Below are the code and all the weights of a small trained network. Each question names an input and a class and asks about switching units off, where a switched-off unit gives its printed mean instead of its output.

import numpy as np


def w(rows, s, z=0):
    codes = np.array(rows[::2]) - 128.0
    scale = np.full(codes.shape[1], s)
    scale[-1] = z or s
    return codes * scale


def norm(h):
    return h / np.sqrt((h * h).mean(-1, keepdims=True) + 1e-5)


def f(y):
    return np.maximum(y, 0)


def log_softmax(a):
    a = a - a.max(-1, keepdims=True)
    return a - np.log(np.exp(a).sum(-1, keepdims=True))


def net(x, mask):
    res = np.array(x, float).reshape(1, 3) / 4 @ E
    u = 0
    for l in range(2):
        y = f(norm(res) @ A[l][:, :-1].T + A[l][:, -1])
        res = res + np.where(mask[u : u + 8], y, B[l][:, -1]) @ B[l][:, :-1]
        u += 8
    return log_softmax(norm(res)[-1] @ U[:, :-1].T + U[:, -1])


A, B = {}, {}
E = w([
[153,82,114,130,20,2,133,168],'x0',
[85,215,168,114,13,60,168,202],'x1',
[151,42,131,87,13,95,170,47],'x2',
],0.0028)
A[0] = w([
[129,127,155,172,34,87,152,253,162],'0.n1',
[42,133,170,70,54,33,104,147,34],'0.n2',
[137,150,157,183,182,109,118,185,11],'0.n3',
[147,92,80,160,146,119,141,241,73],'0.n4',
[176,21,187,135,118,129,149,138,3],'0.n5',
[117,145,38,190,217,212,29,110,137],'0.n6',
[153,19,109,94,80,37,110,8,65],'0.n7',
[120,175,116,70,127,62,118,160,144],'0.n8',
],0.004,0.0017)
B[0] = w([
[24,239,144,162,123,113,32,66,253],'0.n1',
[139,180,146,212,161,80,75,3,217],'0.n2',
[140,48,155,104,69,125,87,172,164],'0.n3',
[75,151,100,119,109,211,79,148,163],'0.n4',
[108,131,80,67,70,162,90,97,161],'0.n5',
[101,62,232,156,168,30,185,244,234],'0.n6',
[200,44,18,48,99,185,95,171,247],'0.n7',
[87,169,64,230,136,98,154,184,185],'0.n8',
],0.0039,0.0044)
A[1] = w([
[189,73,39,93,93,184,97,58,62],'1.n1',
[158,65,208,142,254,143,211,116,88],'1.n2',
[101,133,147,145,108,124,138,162,88],'1.n3',
[98,140,83,99,175,209,229,93,94],'1.n4',
[94,212,150,155,150,143,142,153,185],'1.n5',
[126,123,73,146,107,93,91,113,249],'1.n6',
[131,100,140,89,218,140,145,130,119],'1.n7',
[93,127,125,157,226,178,111,145,190],'1.n8',
],0.0068,0.0015)
B[1] = w([
[87,66,121,32,79,82,188,241,253],'1.n1',
[164,248,200,91,130,218,51,63,241],'1.n2',
[141,77,149,185,124,135,95,101,165],'1.n3',
[211,116,97,181,179,126,145,148,163],'1.n4',
[123,78,72,122,121,119,137,80,232],'1.n5',
[116,129,148,130,172,202,201,127,224],'1.n6',
[80,209,183,78,1,168,69,33,193],'1.n7',
[228,115,179,88,155,99,144,166,221],'1.n8',
],0.006,0.0056)
U = w([
[28,240,64,206,106,97,116,28,181],'0',
[117,71,140,191,219,64,100,232,88],'1',
[94,9,72,29,67,123,206,201,156],'2',
[221,97,68,169,202,155,212,86,2],'3',
[194,237,231,65,156,206,67,120,155],'4',
],0.012,0.0038)

Each question gives the input, the list of numbers given to net, and the class t.
The units are the neurons (one row each of A and B). Each row of codes is followed by its name. A weight is (code - 128) times the scale printed after its matrix; where a second scale follows, it is the last column's (A, B and U).
mask holds one flag per neuron, layer by layer. A switched-off neuron (its flag False) gives its mean, the last column of its row in B, instead of its output. The means were averaged over made-up inputs and are rounded, as every weight is.
A unit's drop is (log p(t) with every unit on - log p(t) with that unit switched off) / (log p(t) with every unit on - log p(t) with every unit switched off).
The circuit of an input: a set's keep is (log p(t) with only the set's units on - log p(t) with every unit switched off) / (log p(t) with every unit on - log p(t) with every unit switched off). Starting from the 12 units with the biggest drops (on a tie, the unit counted first), units are removed one at a time, each time the one whose removal leaves the highest keep (on an exact tie, the one counted first), for as long as the keep stays at least 0.8.
circuit, biggest first: the units of the circuit, biggest drop first
most important unit: the unit with the biggest drop
top k neurons: the k neurons with the biggest drops, biggest first
drop of u: that unit's drop, to one decimal
input [-5,-1,5], class 2: circuit, biggest first	[1.n1]
input [-7,-5,8], class 2: top 2 neurons	[1.n1, 0.n7]
input [0,2,-4], class 1: top 2 neurons	[1.n2, 1.n1]
input [-8,4,4], class 3: top 3 neurons	[0.n6, 1.n4, 0.n7]
input [2,6,6], class 0: top 2 neurons	[0.n1, 1.n1]
input [-8,5,2], class 3: top 3 neurons	[0.n6, 1.n4, 1.n5]
input [-8,7,3], class 3: top 2 neurons	[0.n1, 1.n4]
input [6,4,4], class 0: top 3 neurons	[0.n1, 1.n1, 0.n2]
input [2,0,-3], class 1: top 3 neurons	[1.n2, 1.n7, 1.n1]
input [7,-3,-7], class 1: circuit, biggest first	[1.n2, 1.n1]
input [-8,4,8], class 2: drop of 0.n6	0.1
input [-6,6,0], class 3: drop of 0.n1	0.4
input [2,3,-8], class 1: drop of 1.n7	0.2
input [8,2,2], class 0: most important unit	0.n1
